Below is a small trained network, with its code and all its weights. Each question gives an input and a class and asks what happens when units are switched off, that is, made to give their printed mean instead of their output.

import numpy as np


def w(rows, s, z=0):
    codes = np.array(rows[::2]) - 128.0
    scale = np.full(codes.shape[1], s)
    scale[-1] = z or s
    return codes * scale


def f(y):
    return y / 2 * (1 + np.tanh(0.7978845608 * (y + 0.044715 * y**3)))


def log_softmax(a):
    a = a - a.max(-1, keepdims=True)
    return a - np.log(np.exp(a).sum(-1, keepdims=True))


def net(x, mask):
    res = np.array(x, float).reshape(1, 2) / 4 @ E
    y = f(res @ A[0][:, :-1].T + A[0][:, -1])
    res = res + np.where(mask, y, B[0][:, -1]) @ B[0][:, :-1]
    return log_softmax(res[-1] @ U[:, :-1].T + U[:, -1])


A, B = {}, {}
E = w([
[101,91,127,161,78,128,131,118,5,127,188,185],'x0',
[109,199,178,70,41,189,177,105,124,180,147,74],'x1',
],0.017)
A[0] = w([
[85,142,164,113,36,203,162,90,170,153,147,93,96],'n0',
[84,128,8,182,124,46,32,170,132,60,111,161,253],'n1',
[99,90,153,186,198,87,74,96,86,117,133,86,162],'n2',
[57,213,234,105,141,226,159,100,154,66,126,56,156],'n3',
[187,200,107,80,110,126,168,122,120,218,115,91,86],'n4',
[199,85,134,191,146,67,71,175,159,83,111,145,149],'n5',
[150,193,216,124,104,179,137,87,190,143,134,46,179],'n6',
[97,238,219,1,162,132,147,99,218,192,99,128,207],'n7',
],0.0078,0.0029)
B[0] = w([
[111,150,160,145,123,199,141,121,107,236,119,167,224],'n0',
[150,96,36,176,168,71,119,107,124,106,176,121,240],'n1',
[144,207,83,193,178,87,54,86,131,92,83,70,182],'n2',
[72,254,224,72,113,153,140,138,215,170,91,146,227],'n3',
[143,80,208,137,94,112,180,149,132,168,66,101,193],'n4',
[117,140,73,168,178,124,152,81,59,96,184,190,217],'n5',
[8,175,228,91,212,100,163,196,192,173,102,152,229],'n6',
[69,156,108,154,146,47,190,191,164,193,155,106,253],'n7',
],0.0095,0.017)
U = w([
[137,86,68,202,171,64,75,89,106,54,217,185,253],'0',
[117,120,155,82,61,222,170,81,111,147,173,119,54],'1',
[3,195,169,86,167,112,225,189,254,188,111,24,60],'2',
[114,171,219,65,91,231,146,98,177,189,73,145,4],'3',
],0.0068,0.0029)

Each question gives the input, the list of numbers given to net, and the class t.
The units are the neurons (one row each of A and B). Each row of codes is followed by its name. A weight is (code - 128) times the scale printed after its matrix; where a second scale follows, it is the last column's (A, B and U).
mask holds one flag per neuron, in row order. A switched-off neuron (its flag False) gives its mean, the last column of its row in B, instead of its output. The means were averaged over made-up inputs and are rounded, as every weight is.
A unit's drop is (log p(t) with every unit on - log p(t) with that unit switched off) / (log p(t) with every unit on - log p(t) with every unit switched off).
The circuit of an input: a set's keep is (log p(t) with only the set's units on - log p(t) with every unit switched off) / (log p(t) with every unit on - log p(t) with every unit switched off). Starting from all 8 units, units are removed one at a time, each time the one whose removal leaves the highest keep (on an exact tie, the one counted first), for as long as the keep stays at least 0.8.
circuit, biggest first: the units of the circuit, biggest drop first
unit that matters most: the unit with the biggest drop
k most important neurons: the k neurons with the biggest drops, biggest first
drop when u is switched off: that unit's drop, to one decimal
input [7,8], class 3: 2 most important neurons -> n0; n7
input [1,0], class 0: 2 most important neurons -> n3; n6
input [4,2], class 1: circuit, biggest first -> n6; n3; n1
input [4,4], class 3: unit that matters most -> n7
input [8,5], class 1: 2 most important neurons -> n6; n3
input [8,2], class 1: 2 most important neurons -> n1; n5
input [4,3], class 3: 2 most important neurons -> n7; n1
input [2,1], class 1: drop when n6 is switched off -> 0.3
input [7,4], class 1: drop when n6 is switched off -> 0.3
input [5,0], class 0: drop when n3 is switched off -> 0.1
